Below are the code and all the weights of a small trained network. Each question names an input and a target symbol and asks about switching units off, where a switched-off unit gives its printed mean instead of its output.

import numpy as np


def w(rows, s, z=0):
    codes = np.array(rows[::2]) - 128.0
    scale = np.full(codes.shape[1], s)
    scale[-1] = z or s
    return codes * scale


def f(y):
    return np.maximum(y, 0)


def softmax(a):
    e = np.exp(a - a.max(-1, keepdims=True))
    return e / e.sum(-1, keepdims=True)


def log_softmax(a):
    a = a - a.max(-1, keepdims=True)
    return a - np.log(np.exp(a).sum(-1, keepdims=True))


def net(x, mask):
    ids = ['ΓΔΛΨΩαβεζθμξτ'.index(c) for c in x.split()]
    T = len(ids)
    res = E[ids] + P[:T]
    r = res
    for j in range(2):
        rows = slice(2 * j, 2 * j + 2)
        q, k, v = (r @ M[0][rows].T for M in (Q, K, V))
        z = softmax(np.where(np.tri(T) > 0, q @ k.T / 2**0.5, -1e9)) @ v
        o = O[0][rows]
        res = res + np.where(mask[j], z, o[:, -1]) @ o[:, :-1]
    y = f(res @ A[0][:, :-1].T + A[0][:, -1])
    res = res + np.where(mask[2:10], y, B[0][:, -1]) @ B[0][:, :-1]
    return log_softmax(res[-1] @ U[:, :-1].T + U[:, -1])


Q, K, V, O, A, B = {}, {}, {}, {}, {}, {}
E = w([
[162,96,186,134,118,79],'Γ',
[127,79,48,123,137,144],'Δ',
[132,84,82,118,126,120],'Λ',
[141,80,70,123,127,118],'Ψ',
[141,81,81,104,134,128],'Ω',
[151,104,222,163,104,68],'α',
[157,98,119,115,101,103],'β',
[156,78,7,106,73,103],'ε',
[180,85,140,127,100,74],'ζ',
[197,84,135,109,65,65],'θ',
[128,114,163,132,56,97],'μ',
[43,115,142,26,167,190],'ξ',
[29,130,112,132,150,17],'τ',
],0.018)
P = w([
[172,7,135,250,151,141],'0',
[160,37,114,230,120,166],'1',
[155,53,126,202,99,159],'2',
[152,65,120,165,97,136],'3',
[147,71,106,122,102,130],'4',
[142,85,117,100,99,110],'5',
[140,96,122,73,101,85],'6',
[137,113,111,48,98,79],'7',
[138,119,122,25,102,65],'8',
[122,131,109,2,103,51],'9',
],0.011)
Q[0] = w([
[127,115,160,119,122,170],'h1',
[117,3,134,75,72,129],'h1',
[144,59,136,95,86,106],'h2',
[130,89,89,143,119,49],'h2',
],0.017)
K[0] = w([
[82,148,74,128,141,90],'h1',
[70,211,118,49,67,71],'h1',
[111,247,132,72,159,122],'h2',
[140,227,123,65,113,76],'h2',
],0.011)
V[0] = w([
[240,107,129,93,171,198],'h1',
[106,158,254,123,64,176],'h1',
[196,134,131,149,196,55],'h2',
[190,97,112,164,31,110],'h2',
],0.0088)
O[0] = w([
[212,114,87,69,183,193,70],'h1',
[104,35,145,74,69,255,102],'h1',
[111,115,220,161,206,91,6],'h2',
[117,110,111,13,168,25,193],'h2',
],0.0086,0.0026)
A[0] = w([
[136,185,100,106,90,151,106],'n1',
[61,123,136,66,173,119,43],'n2',
[114,134,202,88,108,161,105],'n3',
[162,134,152,158,141,98,130],'n4',
[66,114,85,128,154,169,254],'n5',
[71,138,157,120,252,160,54],'n6',
[143,137,187,135,107,116,117],'n7',
[105,106,178,122,138,141,26],'n8',
],0.014,0.004)
B[0] = w([
[125,126,188,112,165,167,187],'n1',
[165,123,115,178,89,176,238],'n2',
[145,213,72,87,164,121,220],'n3',
[178,148,135,128,130,184,202],'n4',
[124,145,199,139,65,78,254],'n5',
[196,56,71,254,81,130,164],'n6',
[66,90,50,120,135,165,192],'n7',
[85,56,75,163,199,100,160],'n8',
],0.0087,0.0066)
U = w([
[135,26,118,192,66,83,229],'Γ',
[29,57,117,48,80,97,187],'Δ',
[80,186,204,54,162,127,221],'Λ',
[165,105,200,100,92,69,1],'Ψ',
[103,121,126,156,152,134,33],'Ω',
[81,131,79,157,170,163,46],'α',
[105,125,140,154,166,141,56],'β',
[4,63,71,117,223,179,92],'ε',
[152,106,211,121,131,85,41],'ζ',
[158,200,107,130,126,80,39],'θ',
[122,124,112,145,170,145,63],'μ',
[72,156,203,228,46,26,34],'ξ',
[141,151,102,176,79,253,180],'τ',
],0.0055,0.0062)

Each question gives the input, a string of symbols that net reads in full, and the target symbol t.
The units are the heads (2 rows each of Q, K, V and O) and the neurons (one row each of A and B). Each row of codes is followed by its name. A weight is (code - 128) times the scale printed after its matrix; where a second scale follows, it is the last column's (O, A, B and U).
mask holds one flag per unit, heads first, then neurons. A switched-off unit (its flag False) gives its mean, the last column of its rows in O or B, instead of its output. The means were averaged over made-up inputs and are rounded, as every weight is.
A unit's drop is (log p(t) with every unit on - log p(t) with that unit switched off) / (log p(t) with every unit on - log p(t) with every unit switched off).
The circuit of an input: a set's keep is (log p(t) with only the set's units on - log p(t) with every unit switched off) / (log p(t) with every unit on - log p(t) with every unit switched off). Starting from all 10 units, units are removed one at a time, each time the one whose removal leaves the highest keep (on an exact tie, the one counted first), for as long as the keep stays at least 0.8.
circuit, biggest first: the units of the circuit, biggest drop first
k most important neurons: the k neurons with the biggest drops, biggest first
which heads matter: for each layer, one digit per head in row order, 1 if its drop is at least 0.15 and else 0, layers parted by /
input Δ μ ξ α Δ ε τ Δ β, target ξ: which heads matter => 10
input α ξ ζ μ Λ ξ τ μ, target ξ: circuit, biggest first => h1
input β β ζ ξ Ω Δ τ Γ Ω, target ξ: which heads matter => 10
input β ξ Γ ξ Ψ ξ ξ ζ, target τ: which heads matter => 01
input Ω μ μ, target Δ: circuit, biggest first => h2, h1
input ξ Λ ξ Γ μ α, target Δ: circuit, biggest first => h1, n7, n2
input Δ ξ μ μ Δ, target Δ: 2 most important neurons => n2, n6
input Λ Γ ε α ε μ τ θ, target ξ: which heads matter => 10
input ξ ξ μ Ω ξ μ Ψ ξ Ω, target τ: which heads matter => 01
input θ Δ ξ β, target τ: which heads matter => 11
input ξ Λ μ ξ ε Δ τ ε, target ξ: which heads matter => 10
input ξ τ β ε Γ Ψ Ω ξ, target τ: which heads matter => 00
input τ Ω ξ, target ξ: circuit, biggest first => h1, n5
input Γ α ξ α, target τ: circuit, biggest first => h2, h1
input β Γ τ Γ ξ, target Γ: 2 most important neurons => n6, n2
input μ Λ Λ ε θ μ ξ τ, target ξ: which heads matter => 01
input ζ Γ ξ θ ξ, target τ: 3 most important neurons => n2, n6, n3
input Δ ε μ Ω, target Δ: 2 most important neurons => n6, n4
input β Γ ε ξ, target Γ: circuit, biggest first => n6, n5
input ε α α μ Γ Γ, target Δ: most important neuron => n7
